In the rows, zero is written as 128.
Each row of numbers stands for one object and depends on some of the facts below. Use the named rows to name the rest.

There are 3 kinds of fact about the objects: β, λ, κ.
bebreklik | β pleskel | κ 536
bililen | β kiplis | κ 126
boklel | β grogri | κ 647
bozi | β doratrim | κ 647
brakikle | β davek | κ 538
bredan | β drabasti | κ 647
bribus | β doratrim | κ 794
brokik | β rufur | κ 794
bukladre | β riveskul | κ 538
buzas | β sibrar | κ 536
daskim | β gestadre | κ 794
davek | λ zogron,kikom
dedopi | β gari | λ klodroklan,fatovun,flutu,geletrak,zodron,mifen,bililen,stuna,skatrik | κ 538
dogrubrir | β rufur | κ 794
drerum | β davek | κ 538
drezos | β sazom | λ vadak,drubi,dogrubrir | κ 536
dribes | β sibrar | κ 794
driflo | β stuna | κ 794
drodromik | β gestadre | κ 538
drubi | β ridemal | κ 536
druto | β drabasti | κ 536
duvil | β klodroklan | λ rumiva,traze,gubrilis,kedra,stuna | κ 794
falaba | β gestadre | κ 794
fatovun | β grabri | κ 794
fenus | β riveskul | κ 126
fiklesta | β klodroklan | κ 536
fiplek | β grogri | κ 794
flaful | β gari | λ gestadre,doratrim,plomigun,kiplis | κ 794
flidem | β davek | κ 794
fliram | β riveskul | κ 538
flopum | β rasutra | λ zofol,druto,trakefek | κ 794
flutu | β rasutra | κ 538
fubus | β kulel | κ 536
geletrak | β grabri | κ 538
grasas | β grabri | κ 794
greklu | β pleskel | λ gestadre,plutra,kikom,drodromik,rufur | κ 536
griklizon | β kiplis | κ 647
griko | β kiplis | λ rizak,zofol,sebror,zopok,buzas,stuna | κ 647
gubrilis | β riveskul | κ 538
gutadak | β grogri | λ kedra,plutrol | κ 794
kedra | β drabasti | κ 647
kepe | β rasutra | κ 538
kezar | β gari | λ daskim,bukladre,trebel,plutra,gubrilis,stirin,driflo,stumor,riku | κ 794
kikom | β gestadre | κ 794
kivar | β grogri | κ 794
klekle | β riveskul | κ 538
klezabel | β doratrim | κ 536
kluplol | β ridemal | κ 126
kogre | β rufur | κ 126
kuge | β gestadre | λ zofol,zogron,greplor,fenus,zodron,trobror | κ 794
letrir | β ridemal | κ 536
listak | β sibrar | κ 536
lopir | β drabasti | κ 794
lotim | β kulel | κ 536
meflum | β grogri | λ drerum,siplim,kivar,stimakes,trakefek,kogre | κ 647
mele | β rufur | λ teskal,zofol,drabasti,doratrim,fiklesta,bililen | κ 794
mifen | β sazom | κ 126
nibi | β sibrar | κ 536
nusor | β gari | λ penin,plela,rizak,sesku,fenus,buzas | κ 794
penin | β grabri | κ 794
peturul | β trobror | κ 647
plela | β rasutra | κ 538
plilera | β doratrim | κ 126
plomigun | β greplor | κ 538
plutra | β kiplis | κ 794
plutrol | β greplor | κ 538
puska | β grogri | κ 536
putron | β trobror | λ vani,dogrubrir,pleskel | κ 647
radrek | β kulel | κ 647
retan | β drabasti | λ plilera,kedra,stirin,rufur,mifen,letrir | κ 647
rete | β rasutra | κ 126
riku | β gari | κ 794
riskivam | β ridemal | κ 647
rizak | β gestadre | κ 794
rokebo | β greplor | κ 538
rumiva | β sibrar | κ 538
sebror | β rasutra | κ 794
seras | β sibrar | κ 536
sesku | β klodroklan | κ 126
sibrar | λ stapir,kikom,geletrak
siplim | β gari | κ 794
skasis | β stuna | κ 794
skatrik | β kiplis | κ 647
skevom | β grabri | λ plela,sesku,greplor,rete,fiklesta,grabri,stibres | κ 794
stapir | β sazom | κ 126
stibres | β grabri | κ 794
stimakes | β gestadre | κ 647
stirin | β davek | κ 538
stumor | β drabasti | κ 647
teskal | β greplor | κ 536
tistir | β stuna | κ 794
tora | β ridemal | λ klekle,radrek,brakikle,truke,letrir | κ 538
tovu | β ridemal | κ 126
trakefek | β pleskel | κ 794
traze | β trobror | κ 536
trebel | β sazom | κ 647
truke | β kiplis | κ 538
vadak | β stuna | κ 538
vani | β davek | κ 538
vegrir | β gari | κ 794
veme | β stuna | κ 538
vemul | β klodroklan | λ radrek,kivar,brakikle,listak,kluplol,dogrubrir,grabri,rufur,stuna | κ 647
vuse | β sazom | κ 126
vutar | β grogri | λ siplim,plutra,lotim,plilera,vegrir,stibres | κ 794
vuzo | β kulel | λ nibi,dribes,driflo,mifen | κ 536
zakadra | β doratrim | λ traze,skasis,flutu,trobror | κ 126
zodron | β sazom | κ 126
zofol | β stuna | κ 794
zogron | β greplor | κ 536
zopok | β trobror | κ 126
zotogu | β riveskul | λ vani,nibi,peturul | κ 126
zugren | β gari | κ 126

Known rows:
[102 127 125  89  93 112 129 127 143 115 121 110 108 130 118 128 143 110
 123 135 124 102 143 142 172 123  87 131 129 126 117 142 112 143 136 150
 132]: kepe
[103 128 125  88  93 111 132 128 143 113 122 111 109 131 119 127 131 112
 122 139 125 101 143 144 174 124  86 132 132 126 117 137 114 142 136 150
 134]: plomigun
[103 125 128  88 107 111 125 126 138 111 122 115 123 131 123 105 121 109
 124 150 123 112 151 136 140 139 103 133 111 126 116 147 107 140 137 152
 151]: fenus
[102 127 124  88  92 111 128 127 141 119 122 113 107 130 118 128 140 109
 123 135 125 100 146 142 175 120  85 131 133 126 117 138 112 143 133 148
 135]: truke
[104 128 124  88  95 112 129 127 144 116 122 110 108 130 118 126 138 111
 122 137 124 100 144 143 171 125  86 131 128 128 116 139 114 143 139 148
 133]: rokebo
[101 123 120  90 102 113 118 127 143  88 122 128 118 147 131 108 133 123
 124 130 149  99 141 131 126 111  95 146 141 128 117 135 105 146 119 172
 138]: kulel
[102 126 122  89  92 111 127 129 142 120 122 110 107 131 118 128 139 109
 123 137 125 100 145 139 174 121  87 132 134 126 117 137 113 143 133 149
 133]: klekle
[109 157 114  87  94 125 118 130 150 100 135 122 120 132 116 127 120 110
 127 147 131  99 150 130 121 121 102 133 111 131 117 192 112 138 124 148
 133]: vuzo
[101 124 117  89  98 114 118 128 140  87 123 136 125 149 136 109 157 126
 124 130 140 101 139 134 124 112 102 147 141 128 119 143 105 150 114 170
 140]: grogri
[101 124 117  88  93 123 123 126 147 156 122 113  99 131 114 108 122 109
 133 147 124 107 144 129 114 165 115 136 123 127 117 135 106 139 123 158
 151]: bredan
[100 125 116  88  94 125 123 127 147 154 122 113 100 131 115 110 118 108
 131 146 125 107 140 129 116 166 111 135 124 127 119 134 105 140 123 157
 151]: trebel
[101 126 116  90  94 122 127 126 143 142 122 118 103 130 120 131 139 111
 122 137 125 103 146 129 126 142 100 133 123 127 117 135 114 144 117 156
 147]: fiplek
[100 132 129  89  97 116 127 127 140 127 123 111 106 129 121 115 116 107
 122 153 123 101 159 134 129 135  90 132 115 126 117 138 110 144 132 154
 146]: bebreklik
[102 127 121  88  93 109 127 127 143 124 123 113 107 130 116 126 134 110
 122 138 125  98 149 142 176 120  86 132 136 126 117 137 112 143 134 148
 136]: brakikle
[101 140 118  89  95 128 119 144 144 140 123 121  99 131 115 123 118 111
 122 132 132  97 139 128 116 115 101 135 109 129 117 174 116 138 128 147
 132]: duvil
[101 123 116  89  93 121 125 126 142 159 121 119 100 130 117 108 128 109
 131 143 125 107 143 129 115 170 123 135 129 127 119 136 106 140 118 156
 162]: stimakes
[122 141 116  88  96 110 120 139 168 134 160 167 114 132 114 104 150 110
 185 156 122 107 169 128 115 148 147 134 113 127 117 161 108 137 116 151
 166]: putron
[106 138 128  88  94 122 123 126 147 112 125 111 118 131 123 118 139 107
 123 145 123 110 162 130 127 129  89 132 111 126 116 153 109 145 124 157
 142]: nibi

Rows to name:
No name comes twice in this set of rows, the named rows included.
[121 133 132  88  96 111 132 127 157 105 136 114 119 130 119 124 175 108
 125 137 122 110 161 137 172 120  86 132 120 130 116 144 114 144 129 151
 135]  vani
[113 143 115  88 103 117 118 133 142  90 121 129 128 130 115 107 119 109
 122 143 128 103 140 133 126 122 112 137 111 131 118 199 110 137 141 147
 133]  zakadra
[144 123 132 116 194 112 138 205 185 116 164 115 102 135 114 107 115 110
 184 175 199  99 163 156 115 112  90 136 140 197 117 135 107 137 228 158
 137]  nusor
[106 129 125  87  94 111 130 128 144 114 125 111 114 131 120 127 155 110
 123 137 123 103 152 140 174 121  87 132 128 127 117 140 113 143 129 150
 139]  vadak
[105 131 127  88  93 120 132 129 148  93 121 111 115 130 120 144 128 121
 122 136 124 103 137 140 161 136  86 132 122 129 116 151 115 143 135 150
 129]  geletrak
[108 128 123  88  96 110 132 126 157 142 139 119 105 131 119 111 155 107
 142 146 122 107 175 129 128 129  99 132 127 126 118 137 114 143 117 154
 163]  dogrubrir
[101 139 119  90  91 129 119 131 142 141 121 131 100 130 114 144 121 111
 122 131 133  97 138 128 119 117 106 134 112 127 117 169 114 137 118 148
 134]  gutadak
[100 125 116  88  92 114 127 126 141 148 123 121 101 130 120 127 139 109
 122 137 126 100 152 128 130 138 103 131 133 128 118 133 113 143 115 153
 158]  kivar
[105 131 118  91 126 111 119 160 141 158 123 182 100 130 113 102 134 110
 135 141 123  98 142 133 117 147 164 143 113 126 117 167 108 137 128 152
 137]  griko
[108 130 114  88 124 121 119 127 156  74 122 182 146 149 140 135 110 174
 153 129 187  97 139 132 117 127 140 147 133 126 118 178 104 140 113 150
 131]  davek
[107 130 115  88 113 125 121 128 157  74 123 174 146 151 138 140 109 166
 149 129 187  99 140 131 115 123 133 147 129 127 118 180 105 140 115 148
 131]  sibrar
[135 123 188  97 154 111 137 156 183  86 141 119 101 135 114 108 113 111
 157 189 190  98 165 152 116 111  84 133 125 193 117 136 105 138 243 161
 132]  zugren

The same objects again, as new rows of numbers:
Some objects and their rows:
[ 96  99 111 135 145 123 140 143 126 128 144 132 119 141 137 154 143 112
 125 133 145 131 143 113 131 149 127 118 128 146 129 125 131 150 111 124
 126 142 128 125 131 128 144 140 125 111 111 147 127 141 112 137 118 107]: tora
[155 153 129 124 136 124 124 124 143 109 121 146 120 156 156 116 139 130
 110 116 133 123 126 119 117 151 153 148 112 118 142 100 148 138 111 128
 151 118 130 128 117 120 105 113 126 136 104  94 112 137  91 147 141 153]: puska
[133 122 118  93 108 144 112 119 167 133  96 144 137 108 116 145 116 119
 114 130 137  92 146 123  99 106 107 144  83 121 122 144 119  96 130 159
 130 158 123 101 124 130  90 163 171 114 158 111 110 141  96 126 117 164]: kikom
[121 132 136 128 133 123 126 123 121 128 125 125 137 144 109 132 132 126
 134 127 118 134 118 118 114 114 133 132 135 129 125 116 126 129 106 100
 129 112 124 119 120 133 118 131 133 139 131 128 137 133 131 133 128 133]: vuse
[132 134 124 140 123 124 127 129 136 132 130 126 121 135 127 129 123 128
 135 135 132 131 131 115 120 106 127 129 137 128 123 120 131 133 118 117
 141 139 135 124 127 140 148 138 128 133 129 124 122 131 136 132 125 132]: driflo
[127 132 121 124 126 116 129 141 128 119 123 124 129 133 133 125 129 136
 122 123 127 134 144 113 132 127 128 139 135 128 117 122 128 128 121 121
 134 133 135 121 123 143 131 131 139 124 131 122 123 133 131 126 127 122]: trakefek
[128 133 127 126 128 116 129 128 128 128 122 125 131 136 127 128 125 130
 129 127 122 134 132 112 118 113 131 133 135 125 125 120 128 133 119 110
 134 124 131 123 118 139 138 137 132 140 129 131 124 128 131 136 125 131]: seras
[127 134 134 139 138 131 123 115 123 133 134 132 133 141 106 137 134 121
 140 137 123 134 109 122 109 105 135 124 132 125 125 111 130 132 106 101
 136 117 126 120 125 128 131 137 123 140 128 130 134 130 130 141 132 137]: mifen
[115 128 131 128 138 122 122 121 124 125 133 127 131 147 112 139 132 126
 129 129 120 130 111 117 127 123 130 133 122 128 130 108 133 127 109 103
 126 110 119 120 122 134 120 140 133 136 133 128 143 132 122 140 130 130]: plilera
[120 132 135 129 133 123 126 121 120 130 125 126 137 145 109 131 132 127
 134 127 118 134 116 118 113 116 133 132 133 128 126 115 126 129 105 101
 130 114 125 120 119 134 119 132 134 140 130 128 139 132 131 133 128 133]: tovu
[132 118 140 154 118 127 128 131 137 133 123 132 132 148 125 121 115 118
 133 132 134 130 148 127 110 108 128 136 149 146 140 138 112 152 116 108
 144 150 130 124 127 132 129 127 126 138 115 118 109 130 137 133 115 137]: vani
[122 131 124 127 111 120 123 129 132 127 128 124 130 143 119 129 122 125
 125 127 133 134 140 117 126 115 127 134 141 127 123 124 122 136 114 112
 138 132 136 128 120 140 136 138 124 132 126 123 125 135 129 128 123 126]: kepe
[133 133 125 131 122 120 126 131 135 126 126 125 125 134 131 126 124 133
 128 128 129 131 136 115 126 115 126 138 134 126 122 121 129 131 119 118
 139 136 136 123 125 141 137 134 134 129 132 120 123 133 132 130 127 130]: brokik
[129 133 125 118 100 128 122 121 137 136 124 131 133 139 117 130 122 123
 131 132 138 130 133 115 110 108 124 128 137 120 127 129 123 132 110 120
 138 138 140 132 118 136 136 139 125 129 129 125 122 139 122 121 123 133]: geletrak
[119 129 118 121 113 115 125 137 125 121 125 121 133 142 121 129 125 128
 119 122 131 137 146 115 131 128 128 135 146 128 117 124 119 134 116 111
 134 131 137 127 119 143 131 133 129 126 126 125 126 137 129 124 124 119]: plela
[129 115 139 161 134 122 133 139 138 129 124 128 124 145 141 118 116 125
 133 129 127 131 149 118 122 120 126 141 140 153 139 135 123 151 124 110
 137 150 127 116 131 138 129 128 141 136 119 120 114 127 141 134 114 134]: dogrubrir
[125 131 126 124 131 114 127 130 132 125 124 127 130 137 128 130 126 133
 125 124 123 131 131 113 126 122 129 135 127 126 128 117 132 131 121 112
 131 122 127 122 118 139 131 139 135 137 131 129 124 127 124 138 126 130]: lotim
[121 129 122 134 136 116 126 128 132 125 129 126 125 140 127 136 125 130
 127 128 125 132 126 110 128 115 129 129 128 126 126 113 135 136 121 109
 133 122 126 122 122 139 147 144 128 138 131 134 128 128 126 143 127 129]: letrir

Rows to name:
No name comes twice in this set of rows, the named rows included.
[104 104 117  90 129 129 146 118 144 148 128 151 124 125 147 154 148 118
 139 133 139 115 120  98 105 150 117 110  92 131 149 131 144 133 100 144
 111 133 129 121 119 129 130 149 146 108 126 156 128 146  86 123 114 128]  greklu
[118 129 136 133 136 123 126 124 120 128 127 125 135 146 111 130 131 127
 133 126 117 133 120 117 118 118 134 134 133 132 128 115 127 132 108 101
 128 114 121 119 120 134 119 133 135 140 129 128 139 130 133 134 127 132]  kluplol
[133 136 122 128 110 128 122 127 130 132 130 127 133 137 112 132 125 122
 128 133 136 135 137 122 115 106 130 129 147 122 115 124 120 135 112 113
 145 136 142 131 122 134 143 135 117 130 124 123 118 135 128 132 128 129]  flutu
[103  96 129 152 171 129 150 144 120 130 143 135 119 135 146 150 151 118
 136 136 135 125 133 114 125 155 130 123 122 158 131 123 138 147 104 123
 122 142 120 111 141 127 125 127 143 109 116 143 135 139 125 137 120 113]  vemul
[122 101 150 160 160 146 150 127 115 145 131 146 137 136 123 139 149 101
 156 143 131 130 130 127  79 125 138 113 142 160 139 141 118 158  96 112
 132 142 127 111 135 112 118 119 132 128 102 145 117 133 127 139 114 136]  zotogu
[124 133 135 125 137 124 126 125 115 125 126 127 140 140 109 131 135 128
 130 126 117 134 121 123 116 120 135 134 136 126 121 115 124 127 107 103
 131 112 127 119 119 132 113 129 133 136 130 123 134 131 127 135 132 132]  zopok
[179 185 133 129 120 169 117 102 143 106 120 137  94 135 191  79 121 125
  91 100 128 101  90 186 167 221 173 132  79 107 181 127 160 116 198 212
 114  97 102 184 142  58  78  60  86 147  79  86 139 116  96 116 154 163]  grogri
[121 127 132 144 138 121 129 132 128 125 132 124 125 142 128 132 128 134
 130 130 124 127 125 115 128 123 128 139 128 136 126 115 136 128 114 112
 131 128 123 116 130 141 122 131 140 129 136 120 139 132 138 132 126 128]  radrek
[124 131 126 132 130 115 129 130 130 126 124 125 130 139 128 128 124 130
 128 126 121 133 133 111 121 116 131 134 135 129 127 122 129 136 119 108
 132 125 129 121 119 138 137 137 133 139 129 131 125 128 131 137 124 130]  listak
[133 112 108  89 152 149 131 151 120 115 105 145 148  82 117 156 159 110
 110 127 142 107 174 134  93 138 129 130 116 132  79 148 107 102 122 163
 138 160 138  96 137 112  91 135 159  87 131 128  94 145 103 130 130 133]  kuge
[126  69 147 102 136 102 150 141 130 138 152 164 142 106 144 136 160 152
 139 138 148 137 127 134 139 148  88 123 111 139 152 137 130 143  96 129
 130 138 143 122 129 141 127 130 142  83 137 128 103 124  90 132 133 101]  flaful
[123 136 135 117 131 123 127 127 111 125 122 123 143 138 109 129 137 129
 132 124 117 137 125 118 111 122 136 131 142 126 115 119 122 124 105 104
 129 110 131 119 117 134 114 125 135 135 128 130 134 134 131 126 131 128]  fenus
[125 133 138 118 122 128 127 114 126 137 120 131 139 142 109 130 130 125
 139 129 120 129 113 114 103 112 129 128 127 124 131 120 128 126 100 108
 128 115 129 122 117 134 116 134 137 138 134 129 137 135 125 124 125 139]  stapir
[142  79 148 109 132 119 139 133 122 144 162 169 152 100 120 141 167 138
 144 150 162 143 122 156 118 123  99 112 134 127 134 137 119 148  89 124
 151 142 154 131 132 124 141 125 112  84 127 124  89 123  90 147 145 105]  dedopi

